Below are the code and all the weights of a small trained network. Each question names an input and a target symbol and asks about switching units off, where a switched-off unit gives its printed mean instead of its output.

import numpy as np


def w(rows, s, z=0):
    codes = np.array(rows[::2]) - 128.0
    scale = np.full(codes.shape[1], s)
    scale[-1] = z or s
    return codes * scale


def f(y):
    return y / 2 * (1 + np.tanh(0.7978845608 * (y + 0.044715 * y**3)))


def softmax(a):
    e = np.exp(a - a.max(-1, keepdims=True))
    return e / e.sum(-1, keepdims=True)


def log_softmax(a):
    a = a - a.max(-1, keepdims=True)
    return a - np.log(np.exp(a).sum(-1, keepdims=True))


def net(x, mask):
    ids = ['αβδεζηλμξπστφψ'.index(c) for c in x.split()]
    T = len(ids)
    res = E[ids] + P[:T]
    q, k, v = (res @ M[0].T for M in (Q, K, V))
    z = softmax(np.where(np.tri(T) > 0, q @ k.T / 3**0.5, -1e9)) @ v
    res = res + np.where(mask[0], z, O[0][:, -1]) @ O[0][:, :-1]
    y = f(res @ A[0][:, :-1].T + A[0][:, -1])
    res = res + np.where(mask[1:9], y, B[0][:, -1]) @ B[0][:, :-1]
    return log_softmax(res[-1] @ U[:, :-1].T + U[:, -1])


Q, K, V, O, A, B = {}, {}, {}, {}, {}, {}
E = w([
[97,243,121],'α',
[113,252,148],'β',
[159,189,79],'δ',
[147,113,49],'ε',
[204,83,136],'ζ',
[127,172,152],'η',
[117,154,130],'λ',
[93,194,104],'μ',
[208,145,153],'ξ',
[136,180,172],'π',
[123,174,146],'σ',
[120,155,132],'τ',
[123,173,140],'φ',
[233,142,78],'ψ',
],0.011)
P = w([
[128,153,116],'0',
[146,182,102],'1',
[163,203,95],'2',
[175,213,83],'3',
[193,224,81],'4',
[206,228,74],'5',
[216,247,67],'6',
[223,254,65],'7',
],0.0055)
Q[0] = w([
[111,87,106],'h1',
[101,4,175],'h1',
[173,193,122],'h1',
],0.038)
K[0] = w([
[67,106,125],'h1',
[6,100,234],'h1',
[225,108,99],'h1',
],0.024)
V[0] = w([
[86,97,110],'h1',
[209,58,141],'h1',
[116,93,7],'h1',
],0.022)
O[0] = w([
[121,52,142,3],'h1',
[254,123,89,163],'h1',
[84,30,13,255],'h1',
],0.018,0.0071)
A[0] = w([
[195,48,141,154],'n1',
[150,104,90,95],'n2',
[63,83,190,135],'n3',
[158,139,158,148],'n4',
[120,158,234,2],'n5',
[140,9,115,168],'n6',
[119,171,223,214],'n7',
[54,152,96,140],'n8',
],0.011,0.01)
B[0] = w([
[111,157,108,194],'n1',
[109,128,165,223],'n2',
[87,75,118,149],'n3',
[149,128,135,153],'n4',
[107,252,51,157],'n5',
[170,130,148,229],'n6',
[127,90,220,197],'n7',
[126,97,76,245],'n8',
],0.034,0.012)
U = w([
[138,51,176,133],'α',
[111,31,132,2],'β',
[65,121,124,46],'δ',
[138,64,172,170],'ε',
[255,8,117,136],'ζ',
[220,102,204,149],'η',
[119,118,160,176],'λ',
[85,138,20,105],'μ',
[130,155,153,147],'ξ',
[86,205,101,46],'π',
[123,138,157,224],'σ',
[155,183,104,167],'τ',
[153,217,139,48],'φ',
[223,244,78,182],'ψ',
],0.0044,0.0063)

Each question gives the input, a string of symbols that net reads in full, and the target symbol t.
The units are the heads (3 rows each of Q, K, V and O) and the neurons (one row each of A and B). Each row of codes is followed by its name. A weight is (code - 128) times the scale printed after its matrix; where a second scale follows, it is the last column's (O, A, B and U).
mask holds one flag per unit, heads first, then neurons. A switched-off unit (its flag False) gives its mean, the last column of its rows in O or B, instead of its output. The means were averaged over made-up inputs and are rounded, as every weight is.
A unit's drop is (log p(t) with every unit on - log p(t) with that unit switched off) / (log p(t) with every unit on - log p(t) with every unit switched off).
The circuit of an input: a set's keep is (log p(t) with only the set's units on - log p(t) with every unit switched off) / (log p(t) with every unit on - log p(t) with every unit switched off). Starting from all 9 units, units are removed one at a time, each time the one whose removal leaves the highest keep (on an exact tie, the one counted first), for as long as the keep stays at least 0.8.
circuit, biggest first: the units of the circuit, biggest drop first
unit that matters most: the unit with the biggest drop
top k neurons: the k neurons with the biggest drops, biggest first
drop of u: that unit's drop, to one decimal
input ε ξ τ σ, target η: circuit, biggest first -> h1; n7
input β π σ β μ β η μ, target β: circuit, biggest first -> h1; n7; n8; n3
input α ζ σ, target ψ: unit that matters most -> h1
input η μ σ ζ σ δ π, target μ: top 4 neurons -> n7; n6; n8; n2
input δ ζ ε ε η β β τ, target ζ: top 3 neurons -> n6; n5; n8
input τ σ ε ζ ψ φ, target ψ: top 2 neurons -> n7; n8
input λ λ δ η, target μ: top 4 neurons -> n7; n8; n6; n2
input β φ φ ζ σ δ δ λ, target μ: top 3 neurons -> n7; n8; n6
input μ β δ π φ, target μ: top 3 neurons -> n7; n8; n6
input ζ μ μ, target ψ: circuit, biggest first -> h1; n7
input ζ ε τ τ, target ζ: circuit, biggest first -> h1; n6
input ζ φ τ β λ, target ψ: circuit, biggest first -> h1; n7
input μ δ λ, target μ: top 2 neurons -> n7; n8
input σ δ φ δ, target μ: top 2 neurons -> n7; n8
input φ ψ ξ ε, target ψ: top 3 neurons -> n7; n1; n8
input σ α τ φ ψ μ λ, target ψ: top 3 neurons -> n7; n8; n3
input δ η ξ ζ σ η β, target ψ: circuit, biggest first -> h1
input φ μ λ σ ε δ ζ τ, target ψ: top 3 neurons -> n7; n8; n3
input δ β ξ μ μ ε, target ζ: top 2 neurons -> n6; n5
input β ξ τ τ β, target η: drop of n7 -> 1.8
input φ μ ε η ψ λ ζ, target ψ: drop of n4 -> 0.0
input δ η η, target μ: drop of n6 -> 0.2
input η π ε σ δ η ε, target ζ: drop of n8 -> 0.1
